Each row has a name. Each question is about the rows just above it.

Bibo: [133 128 145 115 119]
subu: [158 103 106  97  99]
kiza: [118 140 106 170 171]
dep: [107 144  95 165 159]
rali: [ 95 163 106  79 171]
sizu: [139 128 155 110 116]
Vesub: [ 95 163 164  67  70]
fepus: [147 118 158 100 105]
rup: [ 98 153  98 169 166]
sal: [118 140 118 147 147]
taf: [151 104 150  90  91]
Senid: [ 97 152  98 166 162]
Where do [118 140 118 147 147] appear? -> sal
Where do [ 95 163 106  79 171] appear? -> rali
The next 2 entries after [ 97 152]: -> [ 98 166]
Where do [118 140 106 170 171] appear? -> kiza
Which value is in both kiza and subu? -> [106]

sizu: [ 76 183 132  82 126 117  80  68 117 135 134 179 128 143 189  87  78 157
  72 185 115 131]
taf: [ 68 183 146 131 187 138 151 101 178 130 121 178 127 140  69 134 189 113
  75 163  84 145]
kiza: [103  80  77  78 117 126  68  80 174 147 168  80 121 135 177 147 187 186
 117  74  75 105]
rup: [150 119  97 138 148 164 188  99 135 139  86 123 106 158 128 155  68 122
  99  86 133 176]
rali: [150 119  97 138 148 164 188  99 135 139  86 123 106 158 187 155 113  69
 132 124 102 116]
dep: [175 103 151  73 148 178 117 127 110 118  96 188 134  93 163 180 189 188
 121 131  94 103]
Bibo: [140  68 134  78  94 171 132 106 174 147 168  80 121 135 177 147 187 186
 117  74  75  76]
fepus: [175 103 151  73  71 178 117 127 110 118  96 188 134  93 163 180 189 188
 121 131  94 103]
Which row holds [140  68 134  78  94 171 132 106 174 147 168  80 121 135 177 147 187 186
 117  74  75  76]? -> Bibo
Give the next 2 entries after [126 117  80  68]. -> [117 135]
Give the next 2 entries after [140  69 134]. -> [189 113]
Which row holds [175 103 151  73 148 178 117 127 110 118  96 188 134  93 163 180 189 188
 121 131  94 103]? -> dep

fepus: [146 192  82 122 123]
rali: [192 146  75 121 163]
kiza: [153 195  91 123 156]
Which value is in both kiza and fepus? -> [123]
What are the next 2 entries after [153 195]? -> [ 91 123]
Give the next 2 entries after [146 192]. -> [ 82 122]

Senid: [116 120 130 131]
taf: [112 122 162 133]
Bibo: [129 130 119 130]
kiza: [125 129 128 130]
sal: [108 105 162 152]
Vesub: [111 121 124 129]
sizu: [201 111 128  81]
fepus: [121 122 135 136]
dep: [129 130 129 127]
The one value in fepus and taf: -> [122]
Shared by fepus and Vesub: -> [121]

sizu: [ 73 132 154 125  97 158 127 128 112 126 133 178 136 133 124 175 131 110
 129 132  85]
fepus: [128 157 136  85 129 120 142 130 105 128 157 112 120 127 123 175 137 115
  58 132 132]
dep: [124 132 136 126 129 128 128 128 128 128 134 126 136 133 124 175 131 115
 129 132 132]
subu: [134 132 106 120 137 130 128 132 129 135 133 128 136 127 125 175 131 113
 129 132 132]
kiza: [128 122 136 126 117 131 128 128  92 127 126 107 120 146 124 175 131 165
 129 132 132]
taf: [128 132 136 139 123 130 128 126 119 128 133 126 136 133 124 175 131 148
 129 132 132]
rali: [128 132 136 139 123 130 126 126 119 128 129 126 136 133 124 175 131 115
 129 133 132]
rup: [128 132 136 127 129 130 128 128 112 128 133 126 131 133 126 175 131 115
 129 132 128]
Whose row is [128 132 136 127 129 130 128 128 112 128 133 126 131 133 126 175 131 115
 129 132 128]? -> rup
Whose row is [128 132 136 139 123 130 126 126 119 128 129 126 136 133 124 175 131 115
 129 133 132]? -> rali
Give the next 2 entries after [132 136 126]. -> [129 128]

rali: [139  94  98 116 132 143 126 177 160  93 144 143 124 130 131 114 126 169
 134 137 121 161 137 175 140 112 144 134 148 168 149 143 120 125 119 138
 146 112 125]
dep: [101  91 119 134 121 131 133 154 157 110 131 131 122 110 130 107 116 149
 133  88 111 143 135 136 141 144 134 144 158 146 135 176 110 152 132 129
 126 142 127]
Senid: [105 110 150 182 150 122 130 161 126 175 155 125 126 117 136 119  93 123
 120 100 106 142 115 103 111 138 140 144 160 142 124 118  98 143 147 118
 112  99 140]
fepus: [101  91 119 134 121 131 133 154 157 110 131 131 122 110 130 107 116 149
 133  88 111 143 135 138 158 124 126 126 114 139 128 146 124 123 122 116
 154 112  95]
taf: [105 126 150 182 150 122 130 161 126 175 155 125 126 117 136 119  93 123
 120 100 106 142 115 103 111 129 140 144 160 142 124 118  98 143  94 129
 119 144 124]
subu: [146 121 176 110 152 131 136 140 143 139 135 142 123 126 134 144 113 127
 109 114 124 146 127 109 142 128 169 153 115 140 127 146 135 143 105 130
 134 102 150]
Give the next 2 entries after [146 135 176 110 152]. -> [132 129]
What are the next 2 entries after [113 127 109 114 124 146 127 109 142 128]? -> [169 153]
Which row holds [105 110 150 182 150 122 130 161 126 175 155 125 126 117 136 119  93 123
 120 100 106 142 115 103 111 138 140 144 160 142 124 118  98 143 147 118
 112  99 140]? -> Senid
What are the next 2 entries after [ 98 143  94]? -> [129 119]
Whose row is [146 121 176 110 152 131 136 140 143 139 135 142 123 126 134 144 113 127
 109 114 124 146 127 109 142 128 169 153 115 140 127 146 135 143 105 130
 134 102 150]? -> subu
[139  94  98 116 132 143 126 177 160  93 144 143 124 130 131 114 126 169
 134 137 121 161 137 175 140 112 144 134 148 168 149 143 120 125 119 138
 146 112 125] is in which row? -> rali

fepus: [188 100 142  99 147 116]
Bibo: [122 127 126 110 140 120]
rali: [127  97 129 120 137 129]
kiza: [116 116 123 127 138 147]
subu: [122 139 126 125 142 142]
Vesub: [120 116 123 104 126 121]
Which value is in both fepus and subu? -> [142]
Give the next 2 entries after [139 126 125]. -> [142 142]
The one value in rali and kiza: -> [127]
The next 2 entries after [142  99]: -> [147 116]
Whose row is [127  97 129 120 137 129]? -> rali
The row with [116 116 123 127 138 147] is -> kiza
The next 2 entries after [116 116]: -> [123 127]

subu: [117 148 110 114 130 135 124 120 147 136 141 125 123  99 105 117 108 138
 121 139 109 119 122 150 119 137 144 171 170 183 131 121 131 118 102]
Vesub: [164 151  69 143 137 124 100 140 134 115 134 116 142  87  97  99 114 150
 102 144 153 137 139 110 129 126 163 148 127 191  99 129 134 126  83]
Bibo: [170 113 101 159 144 137 152 173  96 130 124 109 114 147 115  97 151 129
 104 127 132 140 108 114 130 124 142  89 106 121  82 152 167 147 125]
taf: [ 82 146 135  97 119 138 136  99 147 139 139 138 121 109 120 134 109 141
 131 133  91 111 123 156 121 140 139 178 187 172 145 114 129 109 109]
kiza: [149 114 138 123 105 139 110 112 118 139 129 135 126 126 106 109 154 106
 157 135 109 105  94 115 109 136 125 135 144 104 108 130  99 131 173]
Where do [ 82 146 135  97 119 138 136  99 147 139 139 138 121 109 120 134 109 141
 131 133  91 111 123 156 121 140 139 178 187 172 145 114 129 109 109] appear? -> taf
What are the next 2 entries after [147 139 139 138 121]? -> [109 120]
Whose row is [117 148 110 114 130 135 124 120 147 136 141 125 123  99 105 117 108 138
 121 139 109 119 122 150 119 137 144 171 170 183 131 121 131 118 102]? -> subu

Bibo: [132 142 155 160 121 130 167 134 188 160 170 125 112 145 124  83 106 136
 156 152  91 177  97 126]
kiza: [172 178 149 113 133 124 101 165 165 167 144 143 106 114 117 151 101 132
 129 133 163 104 117 113]
Senid: [172 178 149 113 133 124 101 165 165 167 144 143 106 114 117 151 101 132
 129 133 163 104 148 110]
rup: [161 134 181 110 102 130  84 129 158  82 140 146  93 131 148 134 109 151
 116 149 158  87 148 110]
Vesub: [ 97 147 142 123  87 133 159 168 169 138 163 128 143 167 115 129 121  88
 155 116 100 134 118 123]
dep: [130 170 129 150 126 130 141 159 181 165 154 163 132 145  94 132 106 111
 162 126 143 159  94 150]
taf: [103 120 122 142  96 127 126 107 193 124 152 156 119 159  99  97 114 160
 136 100  95 116  99 142]
fepus: [ 75 119 141 109  89 119 149 113 160  89 156 136 148 153 121  97 137 146
 140 119  80 114 121 109]
sal: [122  75 188 131 119 123  85 128 134 115 139 107 129 151 139 110 142 131
 121 169 129 146 139 131]
rali: [132 142 155 160 121 130 167 134 188 160 170 125 112 145 124  83 106 136
 144 108 151 118 124 160]
Where do [132 142 155 160 121 130 167 134 188 160 170 125 112 145 124  83 106 136
 144 108 151 118 124 160] appear? -> rali
The next 2 entries after [137 146 140 119  80]: -> [114 121]

rali: [132 129 132 137 145 163 118 133 125 107 127 128 140 127  85  80 133 147
 123 150 156 135  87 143 129 132 134 126 105  76 139 110 124 107 147 140
 144 124 117 132 123 112 102 125 110 109 109 122 123 146 126 129 130 140
 139 115  79 126]
taf: [128 131 114 128 146 134 122 121 131 123 128 134 119 126 116 112 132 130
 133 132 126 109  99 120 129 125 126 143 128 109 137 134 140 124 156 127
 117 129 133 137 125 127  96 119 131 106 110 131 133 135 129 124 126 129
 161 123  98 127]
sizu: [127 132 118 130 111 114 134 112 131 134 132 133 124 130 131 106 132 122
 130 116 108 108 109 119 124 128 122 131 140 125 126 146 130 122 124 128
 133 127 131 131 141 117 124 127 131 115 111 132 133 135 135 126 127 130
 152 123 110 128]
fepus: [128 134 124 135 102 114 141 109 127 136 135 133 141 134 128  74 137 125
 126 117 111 108  78 128 120 130 123 127 147 118 124 148 122 114 110 136
 166 124 125 129 157  95 126 132 123 116  97 131 130 143 140 127 129 141
 158 112 100 125]
Give the next 2 entries after [141 117 124 127 131 115 111]. -> [132 133]
What are the next 2 entries after [114 128 146]? -> [134 122]
Whose row is [128 134 124 135 102 114 141 109 127 136 135 133 141 134 128  74 137 125
 126 117 111 108  78 128 120 130 123 127 147 118 124 148 122 114 110 136
 166 124 125 129 157  95 126 132 123 116  97 131 130 143 140 127 129 141
 158 112 100 125]? -> fepus

sal: [142 152 143 151  94 146 138 139 191 161  87 141 148 136 169 134 139 149
 121  96 108 137 108 118 154  87 128 143 140 145 183 150 147 120 114 124
 102 127 114  80 129 117 118 114 104 118 171 114 103 128 158 157 156 145
 138 128 166 135  86 130 143 130]
Bibo: [163 140 117 152  89 162 105 100 109 165 151 105 134 100 136 117 138 106
 154 134 147 130 106 123 110 123 121 122 167 164 112 143 107 152 128 110
 176 148 115  85 118 140 136 113 126 132 121  97 171 143 169 126 163  99
 134 115 101  94  97  96 148 147]
fepus: [105  93 111 100 149 139 117 108 110  79 160 123 131 132  83 125 119 147
 115 165 116 104 146 160 143 180 108 153 110 132 109 104 111 141 151 167
 166 115 142 190 164 114 158 134 161 138  77 139 135 137 105  97  95 102
  98 157  88 138 145 102 103 126]
subu: [ 99  97 132 102 168 113 135 127 180  78 115 145 127 140 136 136 127 154
 102 136 108 104 147 162 131 123 121 165 100 142 182 115 131 132 146 170
 142 107 139 186 173 102 160 111 153 136 131 107 110 125 122 135 109 132
  98 161 124 148  86  97 100 114]
Vesub: [137 152 141 154  87 112 134 137 116 164 135 141 105 102 172 134 134 107
 125  99 150 140 118 121 162  87 145 118 164 121 161 157 146 132 118 114
 131 129 115  81 122 129 123 118 103 132 175 100 162 120 167 157 166 145
 141 117 139 121 101 129 145 157]
rali: [159 109 111 103 162 161 109 111  97 121 136 105 150 135  78 118 121 127
 153 164 112 133 115 119  85 179 107 118 124 133  86 103 110 123 125 126
 113 147 136 161 115 141 119 140 157 121  72 146 123 143 103  93  93  98
 116 118 115 100 160 129 137 102]
kiza: [105  93 111 100 170 127 117 108 110  79 160 123 131 137  83 125 119 147
 115 165 116 104 146 160  91 180 108 153 102 132 109 104 111 141 151 167
 166 115 142 190 164 114 158 103 161 138 122 139 135 137 105  97  95 102
  98 123  88 138 145 102 101 102]
dep: [117  94 109 108 156 116 109 110  84  93 171 112 106 114  82 120 118 108
 138 167 149 107 147 149 106 178 141 118 122 120  87 107 110 143 152 128
 175 131 143 186 125 137 147 140 154 140  81 144 169 124 104  95 103 102
 125 127  81 120 159 124 111 133]
Whose row is [137 152 141 154  87 112 134 137 116 164 135 141 105 102 172 134 134 107
 125  99 150 140 118 121 162  87 145 118 164 121 161 157 146 132 118 114
 131 129 115  81 122 129 123 118 103 132 175 100 162 120 167 157 166 145
 141 117 139 121 101 129 145 157]? -> Vesub
The next 2 entries after [110  84  93]: -> [171 112]
Which row holds [163 140 117 152  89 162 105 100 109 165 151 105 134 100 136 117 138 106
 154 134 147 130 106 123 110 123 121 122 167 164 112 143 107 152 128 110
 176 148 115  85 118 140 136 113 126 132 121  97 171 143 169 126 163  99
 134 115 101  94  97  96 148 147]? -> Bibo
Give the next 2 entries after [115 101]. -> [94 97]
Which row holds [105  93 111 100 170 127 117 108 110  79 160 123 131 137  83 125 119 147
 115 165 116 104 146 160  91 180 108 153 102 132 109 104 111 141 151 167
 166 115 142 190 164 114 158 103 161 138 122 139 135 137 105  97  95 102
  98 123  88 138 145 102 101 102]? -> kiza
The next 2 entries after [107 110 143 152 128]: -> [175 131]

fepus: [ 97 162  92 130 143 123 125 115 136 110 118 118 123 154 104 130 143 118
 109 108 112]
Senid: [115 136 110 118 115 123 154 104 130 143 124 156 147 154 116 159 144 158
 123 152 122]
rup: [125 119 119 132 115 149 126  64 123 116 107  97 161  92 130 124 112 122
 134 115 134]
The row with [ 97 162  92 130 143 123 125 115 136 110 118 118 123 154 104 130 143 118
 109 108 112] is -> fepus
Whose row is [125 119 119 132 115 149 126  64 123 116 107  97 161  92 130 124 112 122
 134 115 134]? -> rup
The next 2 entries after [ 97 161  92 130]: -> [124 112]
What are the next 2 entries after [115 136 110 118 115 123 154 104 130 143 124 156]? -> [147 154]
What are the next 2 entries after [115 136 110 118 118 123 154 104 130 143]? -> [118 109]
Whose row is [115 136 110 118 115 123 154 104 130 143 124 156 147 154 116 159 144 158
 123 152 122]? -> Senid

Bibo: [118 118 136 122 109 141 135 130 159 148 105 114]
dep: [132 151  83 126 100 161 108 109 114 160 109 164]
Vesub: [125 111 132 154 174 153 147  65 142 120 126 123]
sal: [135 147 155 126 129 141  90  95 114 138 134 149]
kiza: [118 111  90 130  90 141 129 106 115 130 129 154]
rali: [105 144 102 122 117 141 133  88 117 149 131 157]
Senid: [126 151 136 141 109 122 135 110 144 113 159 119]
rup: [132 121 115 110 140 129  76 175 152 109  97 156]
The next 2 entries after [126 129 141  90  95 114 138]: -> [134 149]
Which row holds [125 111 132 154 174 153 147  65 142 120 126 123]? -> Vesub
The next 2 entries after [ 90 141 129 106 115]: -> [130 129]
Which value is in both Vesub and Senid? -> [126]
The next 2 entries after [122 109 141 135]: -> [130 159]
The next 2 entries after [ 90 141 129]: -> [106 115]

Senid: [198 199  58 198 199 199 199  57 136 164 136 120]
kiza: [198 199  58 198 199  68 199  57 136 136 136 120]
Bibo: [ 70  71 186  70  57  57  57 199 163 163 163  93]
fepus: [ 64  63 193  64  57  57  57 199 152 152 152 104]
rali: [ 60  60 196  60  57  57  57 199 181 181 181  75]
subu: [ 83  80 176  81  57  57  57 199 179 179 180  77]
Vesub: [ 63  63 193  63  57  57  57 199 188 188 189  68]
sizu: [ 60  60 196  60  57  57  57 199 191 192 192  65]
taf: [177 174  81 175 199 199 199  57  93  57  95 163]
dep: [ 63  63 193  63  57  57  57 199 198 198 198  58]
rup: [160 161  95 161  57  57  57 199 189 189 189  69]
What are the next 2 entries after [ 57  57 199 181 181]? -> [181  75]
Whose row is [ 60  60 196  60  57  57  57 199 181 181 181  75]? -> rali
Whose row is [ 60  60 196  60  57  57  57 199 191 192 192  65]? -> sizu

taf: [126 136 117 137 129 113 134 127  93 141 148 111 132 109 139 130 136 122
 127 156 151 130 112 110 145 119 110 110 118 147 131 135 132 137 134 101
 106]
subu: [157 107 152 134 122 134 152 113 198 124  89 137 112 165 106 103 107 150
 127 112 125 147 141 116  86 103 145 149 170 110 106 134 132 140 133 180
 162]
fepus: [127 135 127 120 131 144 130 128 133 124 110 108 127 124 133 127 137 141
 146 107 122 129 133 121  86 103 149 136 134 125 125 119 124 116 131 145
 119]
rali: [126 131 117 137 129 113 134 127  93 141 148 111 132 130 139 130 136 122
 127 156 151 130 112 136 101 119 110 110 118 147 131 135 132 137 134 101
 106]
dep: [127 135 127 120 131 144 130 128 133 124 110 108 121 124 133 127 137 141
 146 107 122 129 133 121 127 130 162 136 134 125 125 119 124 116 137 145
 119]
The next 2 entries after [136 101 119 110 110 118 147 131 135 132 137 134]: -> [101 106]
Whose row is [126 136 117 137 129 113 134 127  93 141 148 111 132 109 139 130 136 122
 127 156 151 130 112 110 145 119 110 110 118 147 131 135 132 137 134 101
 106]? -> taf
Whose row is [157 107 152 134 122 134 152 113 198 124  89 137 112 165 106 103 107 150
 127 112 125 147 141 116  86 103 145 149 170 110 106 134 132 140 133 180
 162]? -> subu
Where do [126 131 117 137 129 113 134 127  93 141 148 111 132 130 139 130 136 122
 127 156 151 130 112 136 101 119 110 110 118 147 131 135 132 137 134 101
 106] appear? -> rali
Where do [127 135 127 120 131 144 130 128 133 124 110 108 121 124 133 127 137 141
 146 107 122 129 133 121 127 130 162 136 134 125 125 119 124 116 137 145
 119] appear? -> dep

Bibo: [159 159  75  75]
rup: [ 96  96 182 182]
rali: [ 80  80 185 185]
Vesub: [ 89  89 182 182]
taf: [182  70 187 187]
fepus: [ 70  70 181 181]
Senid: [ 69  69 183 183]
kiza: [ 69  69 187 187]
dep: [187 187  69  69]
sal: [159 159 113 113]
Whose row is [182  70 187 187]? -> taf
The one value in Vesub and taf: -> [182]

Bibo: [136  76 150 124 106 140 162 135 120 142 123 105 111 153 119 123]
kiza: [ 65 145 120  83 136 152 136  87  90  89 145 154 133  94 163 149]
sal: [172 140 149 156 159 167 146  62  86  63 174 163 128  72 186 160]
rup: [149 109 106 120 124 111 153 150 140 142 135 105 123 162 133 140]
Give the next 2 entries after [150 124 106 140 162]. -> [135 120]
What are the next 2 entries after [106 120 124 111 153 150 140 142 135 105 123 162]? -> [133 140]

sizu: [130 120  81 128 129 103  89 139  73]
rup: [147 108  66 119 109 163 130 144 136]
rali: [120 176 132 144 138 122  80 117  77]
Bibo: [162 112 155 136 163 163 116 121 132]
Senid: [113 128 131 136 148 143 130 118 132]
Which value is in both rali and Senid? -> [132]
Give the next 2 entries after [103  89]. -> [139  73]
Shared by rup and sizu: -> [130]
Shared by rali and Bibo: -> [132]

dep: [123 122 181 124 126  83]
rup: [148 180 130 131 180 103]
sal: [121 180  97 135 171  65]
rali: [132 130 122 124 110 123]
Vesub: [179 132 113 119  65  98]
sizu: [137 130 119 122  98  65]
Bibo: [148 130 122 120 148 180]
What are the next 2 entries after [122 181]? -> [124 126]
What are the next 2 entries after [148 130 122]? -> [120 148]
Shared by sal and sizu: -> [65]
The next 2 entries after [113 119]: -> [65 98]
Shared by rup and sal: -> [180]
The one value in rup and sizu: -> [130]
Which value is in both sal and rup? -> [180]

Bibo: [ 62 132 159 146 100 101 144  69]
sizu: [ 69  62 145 159 102 145 112  72]
Vesub: [146  66 131 145 102 159 147 185]
Where do [ 69  62 145 159 102 145 112  72] appear? -> sizu
What are the next 2 entries after [131 145 102 159]? -> [147 185]
Give the next 2 entries after [ 62 145 159]. -> [102 145]
What are the next 2 entries after [146 100 101]? -> [144  69]
What are the next 2 entries after [ 62 145 159 102]? -> [145 112]
What are the next 2 entries after [102 159]? -> [147 185]

sal: [132 113  74 161 120]
kiza: [136 129  90 109 141]
dep: [104 118 164  93 132]
Senid: [142 140 174 114 117]
rali: [116 129  90 107 115]
sizu: [137 139  89 183  97]
Vesub: [116 144 140  72 147]
Bibo: [134 121 111  95 126]
subu: [130  89 183 128 122]
What are the next 2 entries after [144 140]? -> [ 72 147]
Whose row is [104 118 164  93 132]? -> dep

taf: [101 185 137 103]
rup: [ 62 143 115 123]
sal: [ 70 106 155 140]
Vesub: [ 70 103 156 140]
dep: [122 174 175 108]
kiza: [104 170 116 110]
rali: [ 83 106 172 140]
Bibo: [106 122 193 132]
The one value in taf and Vesub: -> [103]
Whose row is [ 62 143 115 123]? -> rup

